[[108 115 134 137 138]
 [139 131 123 129 121]
 [122 124 127 135 130]
 [130 130 121 144 113]
 [135 121 115 141 109]
 [131 129 117 138 138]
 [123 118 126 138 121]
 [130 122 122 143 120]
 [130 123 134 131 146]
 [120 130 131 133 125]
 [122 133 120 138 101]
 [128 120 124 137 127]]
=>
[[128 120 124 137 127]
 [108 115 134 137 138]
 [139 131 123 129 121]
 [122 124 127 135 130]
 [130 130 121 144 113]
 [135 121 115 141 109]
 [131 129 117 138 138]
 [123 118 126 138 121]
 [130 122 122 143 120]
 [130 123 134 131 146]
 [120 130 131 133 125]
 [122 133 120 138 101]]

[[129 127 127 121 124 128 126 130 110 109 132 114 126 129]
 [126 149 127 119 138 119 126 124 131 131 122 119 122 124]
 [124 136 136 129 132 139 113 133 122 112 130 127 130 140]
 [136 126 130 135 126 121 137 122 109 138 132 131 130 141]
 [124 136 136 129 133 139 113 133 123 113 130 127 131 140]]
=>
[[124 136 136 129 133 139 113 133 123 113 130 127 131 140]
 [129 127 127 121 124 128 126 130 110 109 132 114 126 129]
 [126 149 127 119 138 119 126 124 131 131 122 119 122 124]
 [124 136 136 129 132 139 113 133 122 112 130 127 130 140]
 [136 126 130 135 126 121 137 122 109 138 132 131 130 141]]

[[133 113 139 135 126]
 [134 111 139 136 127]
 [132 111 137 136 127]
 [136 105 140 140 127]
 [136 103 139 140 128]
 [131 103 135 139 128]]
=>
[[131 103 135 139 128]
 [133 113 139 135 126]
 [134 111 139 136 127]
 [132 111 137 136 127]
 [136 105 140 140 127]
 [136 103 139 140 128]]

[[125 127 130 115 128]
 [137 132 128 146 128]
 [122 143 120 132 130]
 [118 122 144 118 134]
 [136 138 124 156 129]]
=>
[[136 138 124 156 129]
 [125 127 130 115 128]
 [137 132 128 146 128]
 [122 143 120 132 130]
 [118 122 144 118 134]]

[[122 136 149 124 118 113 128 118 128]
 [121 127 136 144 134 128 155 120 118]
 [105 114 135 128 135 145 116 151 135]]
=>
[[105 114 135 128 135 145 116 151 135]
 [122 136 149 124 118 113 128 118 128]
 [121 127 136 144 134 128 155 120 118]]

[[139 133]
 [148 128]
 [136 106]
 [141 126]
 [113 113]
 [124 112]
 [137 132]
 [122 128]
 [107 108]
 [110 128]
 [145 144]
 [116 123]]
=>
[[116 123]
 [139 133]
 [148 128]
 [136 106]
 [141 126]
 [113 113]
 [124 112]
 [137 132]
 [122 128]
 [107 108]
 [110 128]
 [145 144]]

[[130 108 106]
 [139 124 124]
 [121 140 141]
 [119 135 145]
 [114 129 134]
 [143 120 119]
 [123 129 134]
 [140 133 126]
 [150 111 103]]
=>
[[150 111 103]
 [130 108 106]
 [139 124 124]
 [121 140 141]
 [119 135 145]
 [114 129 134]
 [143 120 119]
 [123 129 134]
 [140 133 126]]

[[116 122 126 127 132]
 [118 137 133 118 124]
 [139 128 123 126 131]
 [136 125 124 131 127]
 [133 118 120 135 132]
 [122 143 135 117 127]
 [130 123 123 130 125]
 [120 144 132 120 127]
 [103 141 129 117 126]]
=>
[[103 141 129 117 126]
 [116 122 126 127 132]
 [118 137 133 118 124]
 [139 128 123 126 131]
 [136 125 124 131 127]
 [133 118 120 135 132]
 [122 143 135 117 127]
 [130 123 123 130 125]
 [120 144 132 120 127]]
---
[[126 125 123 116]
 [157 140 124 126]
 [155 142 134 126]]
=>
[[155 142 134 126]
 [157 140 124 126]
 [126 125 123 116]]

[[126 127 123 129 126 134 124 130 128 119 128 123 131]
 [123 128 117 131 123 141 119 134 126 109 129 121 135]
 [127 118 121 131 134 143 124 131 129 112 112 107 133]]
=>
[[126 127 123 129 126 134 124 130 128 119 128 123 131]
 [127 118 121 131 134 143 124 131 129 112 112 107 133]
 [123 128 117 131 123 141 119 134 126 109 129 121 135]]

[[121 155 119 141]
 [143 106 138 110]
 [121 118 124 118]]
=>
[[143 106 138 110]
 [121 118 124 118]
 [121 155 119 141]]

[[133 129 136 130 133 133 134 127 138 126 126 132 138]
 [122 134 130 134 119 123 121 134 123 117 118 116 135]
 [126 126 140 124 133 138 137 126 142 127 126 126 120]
 [122 126 151 126 143 134 141 126 156 118 119 133 125]
 [135 119 127 119 131 142 136 121 130 144 145 131 117]]
=>
[[122 126 151 126 143 134 141 126 156 118 119 133 125]
 [126 126 140 124 133 138 137 126 142 127 126 126 120]
 [133 129 136 130 133 133 134 127 138 126 126 132 138]
 [122 134 130 134 119 123 121 134 123 117 118 116 135]
 [135 119 127 119 131 142 136 121 130 144 145 131 117]]

[[134 120 138 125 131 126 139 150 121]
 [132 112 145 128 134 118 120 152 124]
 [131 121 129 128 130 124 140 147 131]
 [117 124 140 120 126 126 129 126 145]
 [131 128 144 121 129 135 128 131 124]
 [123 126 126 123 124 129 138 132 144]]
=>
[[132 112 145 128 134 118 120 152 124]
 [131 128 144 121 129 135 128 131 124]
 [117 124 140 120 126 126 129 126 145]
 [134 120 138 125 131 126 139 150 121]
 [131 121 129 128 130 124 140 147 131]
 [123 126 126 123 124 129 138 132 144]]

[[123 114 111 115 123 133 140]
 [129 128 128 128 128 129 129]
 [126 129 135 142 149 154 155]
 [133 138 142 147 151 152 150]
 [152 153 153 148 143 135 129]
 [136 135 136 139 142 145 144]]
=>
[[152 153 153 148 143 135 129]
 [133 138 142 147 151 152 150]
 [136 135 136 139 142 145 144]
 [126 129 135 142 149 154 155]
 [129 128 128 128 128 129 129]
 [123 114 111 115 123 133 140]]
---
[[150 135 134 154 139 129 135 131 139 141 128]
 [139 138 126 138 157 137 136 132 136 137 127]
 [146 139 146 138 137 130 141 133 154 136 138]]
=>
[[146 139 146 138 137 130 141 133 154 136 138]
 [139 138 126 138 157 137 136 132 136 137 127]
 [150 135 134 154 139 129 135 131 139 141 128]]

[[138 129 121 143 120 139 109 119 146]
 [141 134 135 104 143 121 148 157 141]]
=>
[[141 134 135 104 143 121 148 157 141]
 [138 129 121 143 120 139 109 119 146]]

[[130 120 130 108]
 [130 126 129 109]
 [131 131 132 106]]
=>
[[131 131 132 106]
 [130 126 129 109]
 [130 120 130 108]]

[[134 110 113 146 129]
 [104 120 127 138 148]]
=>
[[104 120 127 138 148]
 [134 110 113 146 129]]

[[129 116 135]
 [114 151 141]]
=>
[[114 151 141]
 [129 116 135]]

[[134 121 154 141 131 138 125]
 [144 123 123 133 135 127 130]]
=>
[[144 123 123 133 135 127 130]
 [134 121 154 141 131 138 125]]

[[112 107 104 117 130]
 [125 117 116 100 138]]
=>
[[125 117 116 100 138]
 [112 107 104 117 130]]

[[110 116 123 116 119 120 116 150 129 129 112 123]
 [136 125 122 105 125 126 105 117 118 136 118 114]
 [106 130 121 106 116 133 117 124 134 140 129 128]]
=>
[[106 130 121 106 116 133 117 124 134 140 129 128]
 [136 125 122 105 125 126 105 117 118 136 118 114]
 [110 116 123 116 119 120 116 150 129 129 112 123]]

[[112 107 136 147 145]
 [115 123 111 151 123]
 [144 148 139 138 132]]
=>
[[144 148 139 138 132]
 [115 123 111 151 123]
 [112 107 136 147 145]]
---
[[139 133 153]
 [139 157 122]
 [132 157 131]]
=>
[[133 153]
 [157 122]]

[[124 130 141 142]
 [102 148 118 121]
 [113 119 131 129]
 [117 123 140 105]]
=>
[[130 141]
 [148 118]]

[[128 128 126 119 126]
 [153 130 138 131 147]
 [136 126 140 127 136]]
=>
[[128 126]
 [130 138]]

[[136 141 113  98]
 [143 137 136 131]
 [114 139 127 131]]
=>
[[141 113]
 [137 136]]

[[137 158 113 137]
 [113 138 125 136]]
=>
[[158 113]
 [138 125]]

[[156 116 114 139]
 [106 116 114 137]
 [117 145 114 127]
 [130 142 114 119]
 [127 107 114 112]]
=>
[[116 114]
 [116 114]]

[[149 125 149 148 141]
 [108 107 136 115 153]
 [150 146 110 117 111]]
=>
[[125 149]
 [107 136]]

[[148 103 136]
 [125 127 122]
 [138 103 121]
 [138 118 134]
 [126 145 128]]
=>
[[103 136]
 [127 122]]

[[130 153 108 120 146]
 [135 124 131 110 107]]
=>
[[153 108]
 [124 131]]
---
[[100 128 110 152 117]
 [115 141 157 113 152]
 [114 106 135 130 125]]
=>
[[100 128]
 [115 141]
 [114 106]]

[[128 125 154 158 130]
 [104 120 138 140 128]
 [134 136 134 135 128]
 [125 133 139 140 128]
 [141 139 131 131 128]]
=>
[[128 125]
 [104 120]
 [134 136]]

[[122 127 150 117 128]
 [134 124 123 139 128]
 [141 120 133 133 136]]
=>
[[122 127]
 [134 124]
 [141 120]]

[[127 118 123]
 [129 109 132]
 [125 129 116]
 [129 107 136]]
=>
[[127 118]
 [129 109]
 [125 129]]

[[141 141 120]
 [141 133 138]
 [129 150 126]]
=>
[[141 141]
 [141 133]
 [129 150]]

[[107 111 129 139 138]
 [125 127 138 148 111]
 [106 101 126 155 109]]
=>
[[107 111]
 [125 127]
 [106 101]]

[[111 101 134]
 [152 148 122]
 [131 130 127]
 [119 144 129]]
=>
[[111 101]
 [152 148]
 [131 130]]

[[140 125]
 [132 137]
 [116 137]
 [105 124]
 [125 138]]
=>
[[140 125]
 [132 137]
 [116 137]]
